Here is a tiny trained network, its code and every weight. The questions are about switching its units off for an input and a class, where a switched-off unit gives its printed mean instead of its output.

import numpy as np


def w(rows, s, z=0):
    codes = np.array(rows[::2]) - 128.0
    scale = np.full(codes.shape[1], s)
    scale[-1] = z or s
    return codes * scale


def norm(h):
    return h / np.sqrt((h * h).mean(-1, keepdims=True) + 1e-5)


def f(y):
    return y / 2 * (1 + np.tanh(0.7978845608 * (y + 0.044715 * y**3)))


def log_softmax(a):
    a = a - a.max(-1, keepdims=True)
    return a - np.log(np.exp(a).sum(-1, keepdims=True))


def net(x, mask):
    res = np.array(x, float).reshape(1, 6) / 4 @ E
    u = 0
    for l in range(2):
        y = f(norm(res) @ A[l][:, :-1].T + A[l][:, -1])
        res = res + np.where(mask[u : u + 10], y, B[l][:, -1]) @ B[l][:, :-1]
        u += 10
    return log_softmax(norm(res)[-1] @ U[:, :-1].T + U[:, -1])


A, B = {}, {}
E = w([
[145,85,176,72],'x0',
[192,207,185,225],'x1',
[179,176,123,112],'x2',
[131,216,82,88],'x3',
[104,228,105,116],'x4',
[253,87,103,106],'x5',
],0.0055)
A[0] = w([
[45,167,123,142,99],'L0N1',
[12,146,133,39,146],'L0N2',
[224,207,81,163,254],'L0N3',
[162,176,143,228,94],'L0N4',
[1,152,88,137,136],'L0N5',
[108,165,168,210,138],'L0N6',
[71,129,197,55,77],'L0N7',
[171,218,189,9,189],'L0N8',
[154,118,77,61,78],'L0N9',
[135,175,157,243,176],'L0N10',
],0.0082,0.0034)
B[0] = w([
[133,90,207,35,167],'L0N1',
[108,119,71,81,230],'L0N2',
[158,157,3,246,254],'L0N3',
[147,145,98,152,183],'L0N4',
[95,114,169,140,217],'L0N5',
[197,154,86,90,182],'L0N6',
[171,149,231,85,151],'L0N7',
[194,141,86,195,220],'L0N8',
[147,140,121,165,157],'L0N9',
[137,198,51,122,218],'L0N10',
],0.0064,0.005)
A[1] = w([
[37,166,131,121,107],'L1N1',
[40,83,58,162,62],'L1N2',
[61,60,125,155,91],'L1N3',
[91,111,32,44,228],'L1N4',
[46,133,178,166,141],'L1N5',
[128,197,96,182,111],'L1N6',
[41,116,254,254,121],'L1N7',
[59,182,75,130,4],'L1N8',
[104,209,145,234,195],'L1N9',
[209,76,61,172,160],'L1N10',
],0.009,0.0022)
B[1] = w([
[136,104,86,91,157],'L1N1',
[84,204,219,23,163],'L1N2',
[90,64,74,123,154],'L1N3',
[69,197,102,176,231],'L1N4',
[157,241,110,95,144],'L1N5',
[230,176,154,88,208],'L1N6',
[124,194,103,93,151],'L1N7',
[131,1,130,129,154],'L1N8',
[156,107,52,109,219],'L1N9',
[170,168,71,81,254],'L1N10',
],0.0073,0.0058)
U = w([
[148,20,170,122,80],'0',
[123,159,213,126,2],'1',
[7,127,123,51,208],'2',
[227,174,51,175,215],'3',
],0.013,0.0042)

Each question gives the input, the list of numbers given to net, and the class t.
The units are the neurons (one row each of A and B). Each row of codes is followed by its name. A weight is (code - 128) times the scale printed after its matrix; where a second scale follows, it is the last column's (A, B and U).
mask holds one flag per neuron, layer by layer. A switched-off neuron (its flag False) gives its mean, the last column of its row in B, instead of its output. The means were averaged over made-up inputs and are rounded, as every weight is.
A unit's drop is (log p(t) with every unit on - log p(t) with that unit switched off) / (log p(t) with every unit on - log p(t) with every unit switched off).
The circuit of an input: a set's keep is (log p(t) with only the set's units on - log p(t) with every unit switched off) / (log p(t) with every unit on - log p(t) with every unit switched off). Starting from the 12 units with the biggest drops (on a tie, the unit counted first), units are removed one at a time, each time the one whose removal leaves the highest keep (on an exact tie, the one counted first), for as long as the keep stays at least 0.8.
circuit, biggest first: the units of the circuit, biggest drop first
most important unit: the unit with the biggest drop
k most important neurons: the k neurons with the biggest drops, biggest first
top k neurons in layer l: the k neurons of layer l with the biggest drops, biggest first
drop when u is switched off: that unit's drop, to one decimal
input [6,1,7,-1,-6,-7], class 1: most important unit => L0N7
input [5,5,-1,-4,-7,2], class 0: 3 most important neurons => [L0N3, L1N4, L0N8]
input [-7,-4,-5,-8,-5,7], class 0: circuit, biggest first => [L0N3, L0N10]
input [6,3,2,-1,-5,2], class 0: 3 most important neurons => [L1N4, L0N3, L0N10]
input [1,0,5,-6,-4,5], class 0: 2 most important neurons => [L0N10, L1N4]
input [2,-3,-8,0,-5,8], class 0: 2 most important neurons => [L0N3, L0N10]
input [7,-2,2,-2,8,-2], class 2: top 2 neurons in layer 1 => [L1N6, L1N10]
input [-8,-6,2,-1,-2,4], class 2: 2 most important neurons => [L0N8, L1N2]
input [4,1,2,-7,-4,-2], class 0: 3 most important neurons => [L0N3, L1N4, L1N2]
input [-2,0,2,6,2,-7], class 2: top 2 neurons in layer 1 => [L1N10, L1N8]
input [-5,-6,5,-6,-1,2], class 2: drop when L0N10 is switched off => 0.0
input [-3,0,8,1,-5,-7], class 2: drop when L0N8 is switched off => 0.5
input [0,-1,6,-3,-5,-4], class 2: drop when L1N7 is switched off => 0.1
input [0,-1,1,-6,-3,-2], class 2: most important neuron => [L1N7]
